B, the same points and some others measured another way; then each row and its match in B:
B:
1: [-481 -309  138    8 -310  373  -88  543  -30   -3  136  -25   88  -49
  148  300 -405  305 -145  300   29 -383  138 -207 -361   75]
2: [ 235  322 -179   17  102  -70  203 -199  132  161 -426  218 -203   68
  123  211  303   49   58  -19   47  285  144   -7  167  -30]
3: [-296 -339   38   -7 -316 -107 -206  388   -5  117  -34   67  204 -283
  151  158 -303  221 -194   37  -16 -205    2  -52 -314  106]
4: [-116  661 -101   13 -130 -298   18  170 -283 -106 -296  248 -452  144
  178  138   19 -170 -642   72   17  -70 -590  113  193  173]
5: [   3    1  192   84  291  237  405 -141  -11 -493  154  -57 -336  263
 -229  458  -57  187   32  142 -108 -106   38 -363   16  373]
6: [ -58   24  333   47  367  170  445 -268  -14 -324    1  121 -105  817
 -401  295   78  -23  -15  257  -34  -39  343 -256  342  228]
7: [  70 -125 -134    7 -110 -105    3   54  191  256 -291  127   87 -275
  182  180   64  225  109  -85   12  139  212  -39 -153  -25]
8: [-124    3  -47  -69 -202 -347 -282  102 -126  389 -320  385  249  135
  200  -55  -33 -205 -274   99  127  104  123  244  150  -96]
9: [ -93 -415   29  -15 -100  110  -41  117  160  209  -91   91  263 -108
   98  220 -108  251  184   78   32   17  452 -127 -200  -16]
10: [-159  832  -80    8 -207 -427  151  109  -25  404 -838  448 -125  614
   52 -123  397 -214 -629   52  112  106 -154  271  532 -219]
11: [-318  -27   -5   -7 -381 -227 -160  392   -1  282 -308  186  176  -55
  153   39 -119  110 -354   27   23 -148  -44   66 -107  -33]
12: [  52  -33   21   20   35  -17  258 -106  334  343 -500  203  193  304
  -82  123  303  189  177   11   47  204  580  -67  175 -166]
13: [ -25   25 -166   26 -226 -222  -49  195   94  190 -305  114  -25 -387
  234  174   -2  215 -129 -126  -12   38 -112   -6 -189   47]
14: [-270  381 -134  -20 -346 -286 -254  419 -332    4 -152  220 -275 -178
  355  109 -228 -106 -661   95   39 -182 -622  153  -62  157]
15: [ 108 -136 -243  -44 -199 -275 -241   68  103  432 -350  252  185 -413
  358   87   28   83   48 -101   80  242  166  134 -132  -92]
16: [-157  267    5   -3 -143 -529 -160  159 -337 -153 -109  233 -192   -6
   92   81 -168 -191 -629  -18  -65 -113 -600  123   74  325]
17: [ -29  218   67  -23   40 -230  127 -143   50  294 -497  365  142  599
 -106   -8  269 -152 -160  105   94  180  333  115  413 -124]
18: [ 347  258  -42    6  359 -356  136 -451 -166 -251  -96  240 -308  157
  -38  230  154 -227  -90  -49  -43  280 -166   15  304  321]
19: [  81 -519 -116  -54 -143 -270 -312   33   70  294  -86  173  340 -487
  254  128 -159  109  162  -96   20  164  264   49 -261   51]
20: [ 350 -341   35  -18  376 -271   29 -458  -45 -198  112  152   40  -69
  -77  273  -23  -66  235  -87  -78  281  203  -95   51  341]
21: [-318 -732  220   48 -173  300   62  341  262   -2  129 -141  332 -201
  -74  342 -320  551  224   91  -83 -283  463 -364 -470  123]
22: [-266  711 -130  -25 -372 -613 -196  319 -297  263 -568  425 -162  220
  247 -118   62 -313 -872   27   80  -47 -588  353  298  -22]
23: [ 248  107  171   74  504   63  538 -486   76 -418  -41   61 -298  496
 -361  382  214   51  155   46 -109  146  224 -300  290  319]
24: [  25 -218   15   47  100  343  189   12  149 -139   60  -41 -128 -123
   49  435  -89  327  245  106  -20  -18  274 -298 -220  152]
25: [ 100   98  150   40  321 -214  145 -250 -306 -604  244   77 -385  158
 -161  350 -149 -142 -253   47 -142  -52 -386 -155  114  569]
26: [-317 -143  192   44 -106  142  115  259    8 -103    0   22   16  182
  -69  252 -181  215 -182  177  -33 -257   91 -204 -108  146]
27: [ 291  -86  -83   10  256  -65   59 -283  -42 -221   68   97 -225 -210
   92  358  -18   28  157  -34  -39  215   16 -129  -48  298]
28: [ -88  562  218   62  236 -162  392 -158 -212 -390 -160  201 -415  745
 -294  209  130 -183 -486  159  -66  -90 -284  -90  453  303]
29: [-247  276  228   51   91   94  263   98 -214 -421   54   74 -338  497
 -176  304 -125  -17 -400  246  -57 -263 -231 -186  153  318]
30: [ 257  340 -256  -10  -13 -431   33 -178  120  379 -617  343  -47  -42
  190   35  362  -59  -76 -165   67  385   55  184  231 -100]
31: [-346   98  307   12   -7 -136  125  103 -180 -165  -82  193   14  663
 -251  118 -107 -108 -457  230  -26 -231  -24  -49  256  194]
32: [-164  125   28   19 -111   33  144  128  123  241 -376  197   56  301
   18  133  117  115 -116  127   60   -2  269  -36  123 -106]
33: [ 382   88  -28   21  385  -48  348 -510  204   65 -328  222  -71  328
 -121  237  386   10  313  -10   21  404  488  -90  325   26]
34: [-281  590    0  126 -156  516  583  357  292   37 -485  -17 -416  382
  -12  365  250  457 -175  206   26 -209   93 -297   22 -133]
35: [ 116  218   37   62  219  151  423 -212  170  -36 -288  127 -200  395
 -126  298  272  129  109  102    9  136  310 -181  223   41]
36: [ -37 -181  147   19  172 -129  -19  -64 -301 -499  342   43 -207  -37
  -57  346 -330  -52 -200   88 -107 -139 -288 -165  -86  520]
37: [-396  -78  162    5 -189  117  -66  351 -172  -84   75   99   -6  194
   58  218 -306   59 -331  278   29 -303  -29 -105  -93  137]
38: [-151  190  289   76  235  128  443  -88  -56 -407  -11   49 -257  662
 -352  323   21   53 -210  203  -91 -176   30 -276  235  296]
39: [-227  499  -63   14 -257 -191   48  271  -50  221 -489  265 -144  244
  141   57  103  -29 -493   97   70  -52 -200  114  180  -76]
40: [ -68 -167 -128  -60 -230 -109 -215  167   84  458 -315  254  259 -135
  292   71  -19   78    4   70  123  133  329  109  -71 -164]
41: [-293 -224  207   56  -72   80   69  270 -110 -353  226  -67  -90  -34
  -76  343 -353  227 -224  131 -118 -343 -162 -266 -249  376]
42: [  44 -277  -97  -16 -100  -10  -48   45  210  312 -244  141  213 -217
  173  189   24  227  200  -13   47  149  399  -54 -149  -76]
43: [  22 -890  195  -31  130   45 -101 -132  125   24  223   60  471  -89
  -86  262 -251  193  415   61  -32   54  667 -195 -227  177]
44: [-344   51  -10   74 -412   91  174  473  341  362 -516   48  125   -2
   73  150   81  456 -153   14   10 -174  210 -126 -170 -196]
45: [-119  161   66   12  -57  -85  169   35  111  237 -433  244   83  438
  -66   81  178   29 -162   99   51   46  277   -6  238  -94]
46: [-345 -328  231   51 -143  330  234  290  255   93 -125  -13  229  257
 -157  261  -88  416   71  182  -18 -244  502 -297 -156  -24]
47: [ 214   27   -8  -10  279 -194    0 -306 -226 -271   98  196 -226   39
   36  275  -57 -183  -50   47  -25  160  -98  -34  127  342]
48: [ 307   43  171   57  553  -24  427 -555  -13 -438   35  102 -265  442
 -332  366  167  -56  163   45  -94  210  195 -246  304  373]
49: [  15 -667 -100  -23 -175   63 -218  167  202  264   13   29  327 -630
  281  267 -221  363  351  -43   16   72  422 -119 -470   17]
50: [-342 -273  390   25   79   26  112   92 -168 -347  217   53   65  469
 -303  246 -294   23 -243  234  -88 -304   75 -215   39  347]
51: [  72 -180  -30  -50   -7 -259 -108 -109   55  296 -270  282  256   41
   87   68   57  -41   49   -7   67  219  344   87   97  -35]
52: [-215  347  132  -25  -14 -295  -27   44 -342 -112 -128  310 -153  532
  -39   58  -69 -322 -579  203   32  -97 -283  118  340  186]
53: [ 161 -296  -36  -12   94  -36   -8 -149  109  101  -82  136  125 -138
   86  254   -6  117  238    4    6  195  352  -86  -64   78]
54: [-101 -571  143   29    3  323  152   69  307  116  -20  -23  300   12
  -68  319  -84  405  375  112   -4  -28  683 -296 -228   -3]
55: [ -32  243  -47   19  -22 -224   -5   71 -212 -225  -51  122 -317 -102
  119  239 -115  -26 -364    7  -54  -68 -431  -31  -18  308]
56: [ 135 -282   21    8  170  105  102 -166   94  -55   15   77   20  -39
   17  324  -30  153  268   60   -5  126  355 -179  -71  143]
57: [  48  224  158   93  337  197  443 -188  -80 -544   95  -10 -471  362
 -211  454    5   92  -77  149 -101  -79 -101 -320  127  395]
58: [ 201 -641  126   17  271  152  184 -294  276  -34   68    9  253  -23
 -161  349   -6  298  540   -2  -59  177  693 -295 -123  147]
59: [  74 -150  255   48  343  199  476 -332  253  -70 -171  102   94  640
 -368  283  222  145  287  140  -21  116  675 -271  262   65]
60: [ 139 -251  -67   10   64   29   24  -63   92  -28  -11   44  -29 -308
  130  329  -74  207  203  -21  -20  111  172 -147 -188  167]
61: [  39   -1  109  -64  170 -630 -257 -236 -498 -276  144  347  -44  207
  -40   61 -224 -485 -456   44  -38   62 -366  184  267  440]
62: [ 193  443 -276    4 -115 -258  161  -84  305  604 -853  356   11   90
  206    7  508   75   -5 -124  118  389  283  160  264 -327]
63: [ 204  821 -270   67   54   71  453 -124  246  263 -766  238 -446  295
  150  205  579  105  -53   12   99  301  100   -1  351 -222]
64: [ 250 -672   57  -42  225 -243 -138 -336   38   11  132  154  329 -213
  -10  210 -136   13  341  -71  -41  249  439  -74  -97  241]
65: [  16  449 -238  -13 -254 -389    4   93  143  560 -777  356   40   65
  231  -54  347  -15 -265  -95  112  237   48  237  226 -254]
66: [ -40 -349  -16  -74  -40 -327 -460   75 -442 -254  390  151  -18 -432
  263  229 -504 -189 -259   52  -34  -69 -366   60 -239  446]
67: [-102  354   48   44    9 -229  167   37 -144 -201 -190  160 -295  234
  -59  194   18  -37 -425   30  -63  -86 -332  -41  157  247]
68: [ 398 -327 -240  -42  106  -89  -84 -290  241  370 -256  203  196 -378
  272  209  151  125  479 -100   83  460  553    7  -94  -80]
69: [-138  106   38   28  -43  -24   30  146 -173 -195    6  104 -222   33
   77  264 -164   27 -282  118  -25 -135 -222  -85  -39  246]
70: [-190  -86   16   -2 -232 -135    9  213  162  338 -383  186  239   62
   62   63   39  178 -122   14   34  -20  254    4  -25  -99]
71: [ 181  -58   43   27  254 -182  138 -270  -69 -251   21  115 -162   36
  -85  284    2  -17    6  -28  -80  116  -22 -124   66  332]

[-193  -33  167 -158  -84  146  232   -1  -66  124  225 -312   26 -222
  -74 -122  -28  179   35   58   -5 -209  -65  -40   54  393  -64  -95
 -134  126 -240 -123] | 29
[ -13 -161  383   -4   95  217  509   26   62  242  306   26  202 -390
   96  238  102  169  205   60   78 -341 -225  234  -43  307 -258 -440
   40  125 -141 -216] | 41
[ 284   56  109  191  130 -183  -34 -117 -125   41   41 -199  235   62
  263 -139 -156 -142 -234    1   30  257  221   13   82 -146  269  196
   -4   98  -15  153] | 40
[-163 -171  244 -191  100  375  465   27   -1  180  177   26  -81 -278
  -82  106   54   16  182  137  -50 -367 -122   92 -232  243 -264 -526
  129  -33  -85 -226] | 36
[ 321  -39  336  335  103 -154  139  -92  -18  139  231 -112  492 -168
  353   85  -60   33 -120  -58  212   93   30  184  248   20  168  113
  -58  250  -68   82] | 46
[ 291   73   43  135  201 -263   47  -22  -55  103  -62   -5   94   67
  189  -28  -15    4  -91   70  -58  183    7  131   77 -133   50   30
   65  -61   19   63] | 59
[-102 -173  272 -193  155  454  507  -43  -19  134  228  -16   -2 -305
   43  113  -37 -134  122  114  -52 -294    7  106 -342  165 -188 -573
  162   18  -54 -194] | 66
[  51  -43  287  -33   73  254  323 -160  -92   62  354 -327  307 -271
  265  -24 -194 -138  -80  -15   51  -29  172   59 -159  170  114 -181
  -46  251 -150  -26] | 50
[ 203  264 -380  -15   73 -498 -367  -19 -206  -86 -369 -190 -230  404
  -21 -437 -100   38 -335   93 -266  459  126  -85  259 -237  282  444
  -88 -249  103  223] | 62
[-189  -77  170 -174   45  123  270   88  -25  228   92 -111 -167 -131
 -187  -34   77  109  167  175  -71 -299 -126  -65 -143  294 -255 -285
   84  -39 -233 -227] | 55
[-328 -169   36 -149 -127  205   37   74  -79   64  -77  -39 -249  -54
 -351 -210   50  143  -33   89   15 -300  -89 -116  235  254  -17    9
  -56  -87    2  -69] | 57
[-163   52  -27 -259  -13   72  144    1 -108   70   39 -269 -177  -63
 -126 -217  -35  101  -13  119 -168  -85  -20  -80  -58  246  -56 -104
  -66  -50 -156  -94] | 67
[-343   65 -113 -343 -163  103   -5   -6 -172   -5   29 -461 -273   -7
 -273 -418 -103  132 -101  106 -162  -91   55 -246   52  350   53   99
 -200  -10 -214  -57] | 4
[ -98  -63  -73 -165   97   55   57   63  -86   73 -201   64 -344  103
 -221 -159   28  -41  -23  180 -167 -103  -13  -60  -66  -31  -86 -154
  151 -254   73  -62] | 48
[  90 -175  258  156  182  -21  182  105   25  246  -41  234  -18  -41
  -49  122  132   12  110  139   79 -211 -124   82   30  -17 -161 -207
  228  -90    1 -106] | 60
[ -20  -84  143  -78  190   59  235   90  -18  234  -31   64 -190   -4
 -110   18   79  -57  147  215  -88 -204  -59  -27 -250   36 -244 -339
  248 -150 -102 -175] | 71
[ 323  -44  223  244  194 -114  170  -58  -12  119   76   67  293  -98
  298  116   -8  -23  -74    3   75   87   -2  234  116 -112   71  -63
   65   57   69   59] | 9
[ 238  -34  199  201  225 -231  114   73   10  257  -28  101   57   45
   83   75   80    5   68  136   26  -24  -70   69  -16  -77 -118  -94
  203  -62  -77  -64] | 7
[ 119   75  -17   23  176 -393   60  175    5  273 -189  104 -225  128
 -123  -17  206  256  150  221 -155  -33 -271   61   67   36 -279  -86
  139 -236 -118 -129] | 2
[-267 -147  186 -276   88  297  390  100   -9  242   87  -28 -280 -169
 -246    5   88   29  243  231 -118 -411 -129  -67 -332  286 -367 -505
  190 -110 -194 -297] | 25
[ 241   50    5   71  204 -170   55  -28  -73   79 -107   30    2   84
  129  -63  -33  -78 -105   98 -103  157   52   91  -16 -179   51  -35
  112 -126   75   50] | 15
[  69  -89  188   63   14  231  104 -186 -136  -70  170 -223  267 -139
  217 -139 -224 -208 -278  -78  104   70  267   29   87   -9  348   67
  -83  183   71  143] | 3
[ 350 -204  421  392  284  -62  241   27   58  269   69  306  307 -104
  244  283   85 -114   61   54  212  -97  -48  224   30 -167  -68 -202
  283   42   68  -29] | 49
[-157   60   -7 -415  114  395  234 -179 -221  -49  143 -465 -176  -44
   41 -310 -316 -411 -128  148 -263   39  397 -220 -605   47  103 -300
   85   -4 -141  -55] | 61
[ -59   37  -29   97 -200 -359  -81  126   -6  113  -52  -68   40  -78
 -164 -125  200  656  -53  -19   58  -80 -407  151  810  370   -1  361
 -352    2  -62   26] | 34
[ 412 -131  418  447  240 -194  187    0   48  260  127  167  428 -112
  332  244   57  -34    4   10  234    6  -35  229  136 -123   16  -52
  171  137  -13   25] | 54
[ -88  -42  -60 -117   76  -12   40   82  -66   92 -208   77 -312   96
 -221 -147   65   54   -4  163 -140 -103  -74  -34   40    8  -95 -101
  102 -241   53  -62] | 23
[ -28 -234  191  191  -19   70   25   51  -22  104  -75  191   42  -62
 -118  -13   81   88  -88    9  186 -201  -90   71  395   38   79   69
   24  -22  145   31] | 24
[ 362   87  294  304  162 -439  194   51   44  316  190  -84  363 -122
  287  154  105  271  104   44   86   58 -202  212  185  129 -126   22
  -14  151 -264  -57] | 44
